(in the rows, 128 means zero)
108; 66; 123; 134; 182; 110; 121; 92; 135; 136; 179; 154; 120; 148; 60; 117; 143; 135; 155; 152; 152; 155; 159; 80; 118; 95; 114; 109; 104; 116; 170; 194	M
131; 102; 65; 169; 159; 118; 137; 76; 156; 136; 160; 160; 100; 129; 108; 149; 158; 163; 129; 92; 97; 164; 137; 94; 157; 134; 113; 112; 151; 155; 149; 138	F
130; 128; 101; 135; 176; 103; 115; 94; 161; 139; 160; 171; 134; 184; 105; 185; 142; 153; 177; 120; 180; 223; 91; 117; 153; 143; 112; 107; 173; 106; 142; 175	L
130; 147; 129; 134; 90; 125; 151; 80; 99; 152; 84; 83; 80; 152; 152; 97; 131; 160; 96; 128; 116; 122; 79; 95; 135; 137; 121; 145; 90; 145; 118; 85	N
153; 181; 140; 145; 136; 106; 117; 94; 134; 152; 110; 141; 132; 116; 135; 174; 134; 151; 141; 106; 146; 186; 114; 195; 119; 148; 112; 144; 155; 118; 114; 83	F
135; 156; 132; 137; 84; 147; 144; 79; 112; 153; 91; 84; 105; 147; 145; 88; 132; 168; 97; 132; 125; 115; 80; 79; 131; 145; 123; 166; 97; 143; 117; 93	N
126; 132; 118; 102; 118; 93; 132; 90; 133; 123; 119; 134; 124; 115; 101; 113; 118; 156; 136; 122; 130; 141; 95; 89; 117; 133; 115; 151; 95; 151; 133; 125	L
148; 146; 194; 129; 99; 117; 132; 117; 87; 123; 87; 95; 114; 115; 159; 107; 118; 85; 114; 138; 143; 119; 87; 154; 109; 119; 130; 161; 154; 94; 124; 63	G
120; 99; 83; 120; 138; 119; 120; 78; 153; 95; 180; 169; 126; 124; 88; 132; 152; 142; 139; 96; 97; 170; 120; 47; 140; 120; 116; 106; 138; 151; 145; 139	D
142; 179; 147; 117; 104; 125; 121; 65; 116; 142; 102; 109; 120; 105; 128; 127; 125; 153; 116; 127; 112; 175; 115; 119; 145; 146; 117; 132; 99; 153; 133; 69	S
176; 142; 139; 141; 91; 145; 115; 66; 69; 134; 124; 81; 98; 79; 173; 130; 156; 88; 120; 116; 87; 184; 87; 107; 151; 137; 118; 150; 154; 120; 119; 59	U
118; 141; 107; 107; 112; 120; 117; 105; 156; 106; 152; 142; 120; 142; 97; 111; 117; 154; 130; 101; 118; 142; 110; 73; 148; 149; 135; 139; 102; 154; 130; 135	B
105; 80; 87; 126; 206; 90; 131; 87; 174; 105; 182; 174; 89; 178; 72; 160; 149; 153; 142; 88; 122; 187; 90; 62; 168; 108; 108; 96; 170; 155; 171; 174	G
64; 14; 96; 137; 176; 87; 161; 113; 153; 121; 197; 173; 150; 167; 42; 124; 148; 145; 134; 144; 170; 109; 159; 75; 119; 86; 122; 111; 64; 155; 154; 224	B
111; 41; 102; 153; 194; 107; 124; 80; 159; 110; 186; 191; 135; 167; 67; 158; 169; 135; 131; 114; 172; 176; 115; 78; 157; 109; 98; 119; 160; 140; 172; 218	U
158; 101; 86; 183; 120; 116; 140; 63; 134; 135; 171; 134; 130; 104; 112; 110; 127; 124; 135; 118; 92; 159; 105; 73; 170; 133; 119; 159; 158; 140; 143; 124	L
105; 108; 148; 141; 141; 125; 143; 106; 103; 143; 146; 128; 89; 160; 122; 104; 141; 121; 118; 157; 148; 144; 138; 110; 123; 104; 141; 97; 107; 143; 141; 156	S
95; 110; 116; 140; 135; 83; 130; 60; 121; 141; 140; 151; 128; 133; 101; 142; 149; 174; 138; 135; 131; 149; 91; 81; 137; 131; 113; 140; 84; 178; 127; 173	S
110; 97; 91; 104; 173; 96; 121; 108; 185; 103; 201; 166; 125; 181; 52; 150; 120; 162; 156; 106; 120; 161; 89; 64; 165; 125; 136; 132; 114; 151; 157; 207	B
171; 183; 189; 113; 67; 140; 125; 122; 51; 145; 42; 50; 115; 94; 226; 134; 130; 90; 122; 140; 125; 124; 46; 183; 140; 131; 140; 171; 169; 92; 110; 38	T
120; 144; 128; 121; 121; 126; 119; 79; 146; 127; 119; 134; 134; 120; 126; 129; 146; 162; 135; 133; 128; 153; 129; 129; 154; 137; 109; 127; 110; 154; 128; 122	B
135; 145; 92; 132; 146; 121; 127; 66; 165; 124; 137; 147; 106; 150; 110; 158; 151; 190; 138; 126; 120; 166; 94; 105; 151; 144; 105; 132; 112; 159; 140; 155	F
127; 148; 140; 148; 136; 79; 115; 88; 117; 159; 126; 147; 133; 140; 118; 174; 129; 141; 147; 110; 149; 186; 96; 142; 127; 153; 129; 141; 148; 117; 118; 118	S
99; 79; 98; 134; 169; 87; 133; 56; 161; 126; 157; 159; 118; 155; 79; 141; 165; 170; 129; 107; 180; 176; 87; 57; 131; 87; 102; 137; 116; 164; 160; 189	T
134; 160; 120; 120; 99; 141; 133; 105; 142; 118; 142; 119; 137; 101; 102; 108; 91; 144; 113; 120; 77; 143; 121; 93; 161; 149; 132; 134; 74; 177; 126; 98	S
92; 24; 130; 150; 185; 88; 132; 96; 130; 112; 193; 176; 116; 137; 48; 119; 154; 128; 131; 141; 176; 132; 167; 87; 112; 91; 111; 119; 96; 148; 158; 200	U
161; 209; 142; 145; 70; 153; 93; 102; 75; 134; 118; 87; 86; 91; 151; 75; 85; 132; 123; 106; 86; 155; 102; 93; 182; 177; 138; 151; 122; 135; 110; 36	M
139; 146; 176; 120; 113; 139; 123; 143; 78; 140; 126; 84; 94; 78; 122; 76; 101; 91; 124; 160; 107; 126; 166; 143; 93; 110; 137; 122; 95; 95; 119; 79	M
174; 183; 106; 142; 99; 132; 126; 82; 126; 147; 132; 96; 97; 92; 162; 92; 126; 130; 121; 113; 74; 147; 120; 97; 140; 161; 131; 160; 173; 117; 133; 64	L
166; 210; 169; 91; 104; 193; 101; 127; 144; 115; 97; 112; 138; 125; 166; 141; 125; 133; 141; 151; 138; 178; 98; 144; 154; 158; 134; 127; 128; 124; 133; 100	A
135; 129; 197; 137; 108; 124; 117; 101; 50; 139; 92; 119; 124; 126; 145; 108; 129; 92; 134; 158; 165; 144; 89; 162; 132; 113; 123; 142; 144; 109; 124; 108	M
151; 159; 164; 137; 65; 160; 133; 62; 106; 137; 89; 98; 106; 118; 156; 71; 143; 140; 103; 145; 119; 126; 119; 105; 131; 155; 121; 168; 91; 148; 108; 80	U
152; 203; 182; 102; 86; 208; 122; 122; 112; 142; 72; 74; 144; 121; 194; 101; 142; 137; 103; 173; 126; 105; 140; 157; 131; 160; 130; 138; 145; 120; 111; 79	W
118; 169; 148; 123; 153; 82; 118; 101; 120; 152; 129; 126; 122; 160; 127; 168; 126; 155; 148; 91; 168; 205; 64; 108; 134; 136; 115; 141; 141; 110; 127; 96	G
130; 118; 100; 103; 133; 128; 146; 103; 113; 131; 149; 105; 128; 119; 133; 139; 157; 124; 109; 102; 88; 148; 95; 79; 159; 119; 127; 126; 155; 127; 153; 109	B
99; 74; 141; 158; 146; 123; 158; 121; 79; 163; 152; 102; 139; 111; 124; 126; 139; 126; 122; 148; 122; 141; 154; 95; 134; 88; 120; 103; 83; 137; 125; 134	W
137; 160; 132; 124; 116; 116; 115; 104; 108; 133; 135; 118; 116; 126; 126; 142; 135; 132; 133; 113; 141; 150; 89; 132; 106; 144; 137; 149; 152; 114; 99; 83	D
106; 152; 119; 88; 158; 173; 134; 139; 154; 130; 114; 112; 150; 178; 170; 156; 158; 156; 125; 152; 168; 145; 102; 112; 158; 130; 97; 92; 137; 119; 157; 151	G
133; 151; 139; 158; 91; 123; 122; 56; 113; 142; 112; 131; 102; 130; 166; 95; 151; 145; 116; 123; 125; 151; 104; 124; 151; 151; 106; 161; 109; 177; 105; 119	U
72; 82; 80; 112; 181; 84; 131; 82; 144; 149; 165; 173; 141; 167; 87; 163; 157; 183; 144; 93; 145; 179; 82; 40; 151; 104; 110; 113; 97; 196; 165; 221	S
132; 112; 90; 141; 141; 123; 118; 78; 146; 112; 174; 161; 111; 129; 81; 109; 129; 132; 130; 105; 95; 171; 141; 67; 161; 138; 112; 109; 135; 140; 153; 137	M
121; 152; 142; 82; 173; 157; 116; 154; 147; 141; 131; 143; 152; 170; 138; 180; 147; 147; 152; 127; 183; 185; 104; 133; 142; 130; 132; 103; 140; 125; 160; 163	A
169; 218; 170; 96; 107; 173; 91; 123; 138; 120; 84; 112; 135; 102; 165; 133; 120; 148; 141; 147; 136; 144; 142; 194; 126; 155; 120; 133; 128; 124; 133; 74	F
160; 198; 186; 113; 66; 150; 127; 77; 86; 130; 84; 83; 118; 105; 169; 95; 136; 131; 94; 142; 124; 142; 85; 124; 135; 158; 117; 175; 111; 127; 108; 51	U
111; 110; 91; 107; 148; 109; 139; 94; 174; 128; 141; 161; 119; 159; 84; 144; 144; 160; 119; 97; 159; 163; 98; 81; 114; 129; 121; 136; 84; 178; 146; 169	A
136; 128; 168; 139; 129; 90; 118; 108; 107; 142; 107; 120; 123; 137; 141; 140; 122; 109; 148; 111; 154; 153; 70; 130; 115; 116; 126; 166; 156; 99; 130; 108	G
136; 108; 150; 127; 80; 157; 120; 119; 68; 119; 115; 77; 131; 52; 147; 97; 139; 100; 126; 167; 114; 90; 143; 104; 91; 109; 131; 138; 94; 109; 112; 74	D
89; 103; 124; 109; 204; 77; 122; 118; 142; 149; 182; 160; 160; 159; 77; 193; 154; 157; 155; 105; 185; 201; 93; 112; 129; 96; 114; 121; 143; 118; 149; 190	B
129; 145; 113; 123; 150; 118; 125; 55; 157; 141; 117; 145; 89; 166; 118; 137; 156; 182; 129; 121; 157; 168; 89; 138; 124; 115; 106; 140; 103; 187; 142; 160	F
106; 82; 134; 160; 142; 114; 147; 113; 110; 155; 155; 119; 121; 111; 102; 114; 129; 134; 128; 135; 112; 136; 170; 96; 113; 105; 130; 117; 85; 142; 115; 135	W
106; 48; 157; 128; 167; 73; 130; 97; 95; 143; 137; 160; 134; 181; 103; 144; 136; 114; 147; 109; 167; 155; 84; 106; 136; 78; 128; 137; 130; 150; 164; 194	W
141; 96; 90; 137; 149; 105; 124; 98; 154; 112; 161; 139; 137; 110; 101; 162; 138; 123; 135; 90; 115; 160; 82; 92; 150; 115; 121; 151; 173; 129; 148; 143	T
131; 105; 134; 149; 143; 125; 134; 105; 92; 148; 151; 85; 89; 146; 119; 106; 129; 126; 106; 145; 156; 129; 114; 93; 126; 99; 125; 133; 107; 118; 155; 118	N
137; 113; 138; 131; 139; 92; 127; 100; 86; 146; 103; 132; 114; 144; 143; 173; 143; 125; 144; 110; 157; 165; 75; 154; 129; 113; 121; 134; 137; 124; 145; 122	F
129; 136; 172; 123; 117; 110; 139; 122; 72; 168; 87; 114; 133; 132; 162; 136; 121; 111; 129; 119; 119; 141; 93; 159; 143; 124; 145; 134; 143; 131; 134; 96	S
103; 75; 98; 146; 164; 94; 137; 60; 165; 107; 145; 157; 97; 169; 57; 150; 146; 168; 132; 114; 158; 169; 75; 51; 142; 120; 101; 127; 116; 152; 139; 162	G
84; 53; 119; 129; 198; 102; 141; 127; 134; 132; 160; 134; 116; 160; 89; 144; 144; 129; 129; 134; 194; 157; 136; 79; 113; 68; 101; 88; 100; 118; 175; 175	G
111; 100; 122; 93; 160; 180; 132; 127; 156; 140; 104; 130; 153; 203; 122; 133; 143; 172; 129; 140; 177; 122; 109; 105; 160; 115; 115; 106; 119; 148; 177; 176	N
110; 104; 168; 128; 166; 75; 133; 106; 108; 133; 119; 146; 137; 152; 133; 154; 146; 116; 136; 124; 178; 152; 83; 148; 128; 96; 104; 134; 163; 116; 155; 133	G
124; 92; 147; 146; 143; 122; 119; 98; 113; 133; 141; 132; 109; 121; 87; 102; 134; 115; 134; 161; 152; 141; 152; 112; 102; 104; 116; 124; 111; 103; 140; 153	M
117; 72; 63; 148; 208; 107; 132; 92; 168; 125; 189; 179; 121; 152; 77; 196; 172; 154; 141; 102; 145; 191; 108; 102; 140; 102; 102; 102; 165; 143; 163; 206	F
150; 223; 155; 110; 78; 203; 142; 150; 111; 154; 86; 71; 150; 134; 208; 102; 122; 140; 123; 183; 142; 123; 128; 158; 144; 177; 133; 126; 132; 92; 103; 72	L
131; 144; 149; 121; 155; 105; 122; 104; 129; 165; 146; 145; 154; 153; 123; 180; 151; 138; 160; 101; 155; 215; 99; 138; 118; 143; 121; 142; 149; 100; 113; 132	U
85; 68; 125; 118; 180; 86; 154; 116; 135; 121; 174; 146; 137; 137; 85; 141; 156; 133; 128; 143; 175; 139; 132; 108; 103; 72; 113; 112; 101; 139; 151; 183	T
144; 135; 120; 159; 120; 131; 118; 62; 104; 141; 124; 127; 118; 94; 143; 139; 155; 134; 122; 116; 89; 170; 113; 89; 172; 146; 122; 125; 178; 137; 144; 95	S
112; 138; 125; 117; 133; 130; 119; 126; 141; 94; 141; 120; 104; 150; 106; 108; 101; 156; 120; 123; 137; 119; 82; 67; 166; 138; 121; 136; 101; 157; 142; 131	G
140; 150; 180; 118; 108; 100; 124; 97; 88; 156; 104; 108; 162; 118; 149; 142; 129; 122; 147; 126; 139; 154; 91; 158; 144; 127; 131; 165; 130; 108; 131; 81	B
145; 181; 156; 109; 72; 165; 119; 70; 112; 125; 92; 104; 122; 110; 147; 90; 141; 156; 119; 133; 111; 136; 89; 92; 125; 141; 130; 156; 124; 145; 108; 67	D
89; 87; 132; 113; 211; 59; 90; 112; 121; 161; 162; 188; 145; 169; 68; 181; 139; 159; 191; 84; 187; 216; 79; 79; 126; 96; 112; 126; 149; 111; 166; 218	M
136; 134; 129; 100; 149; 163; 104; 121; 133; 124; 85; 136; 144; 138; 149; 190; 150; 150; 161; 141; 168; 178; 109; 171; 150; 121; 101; 89; 124; 133; 152; 140	F
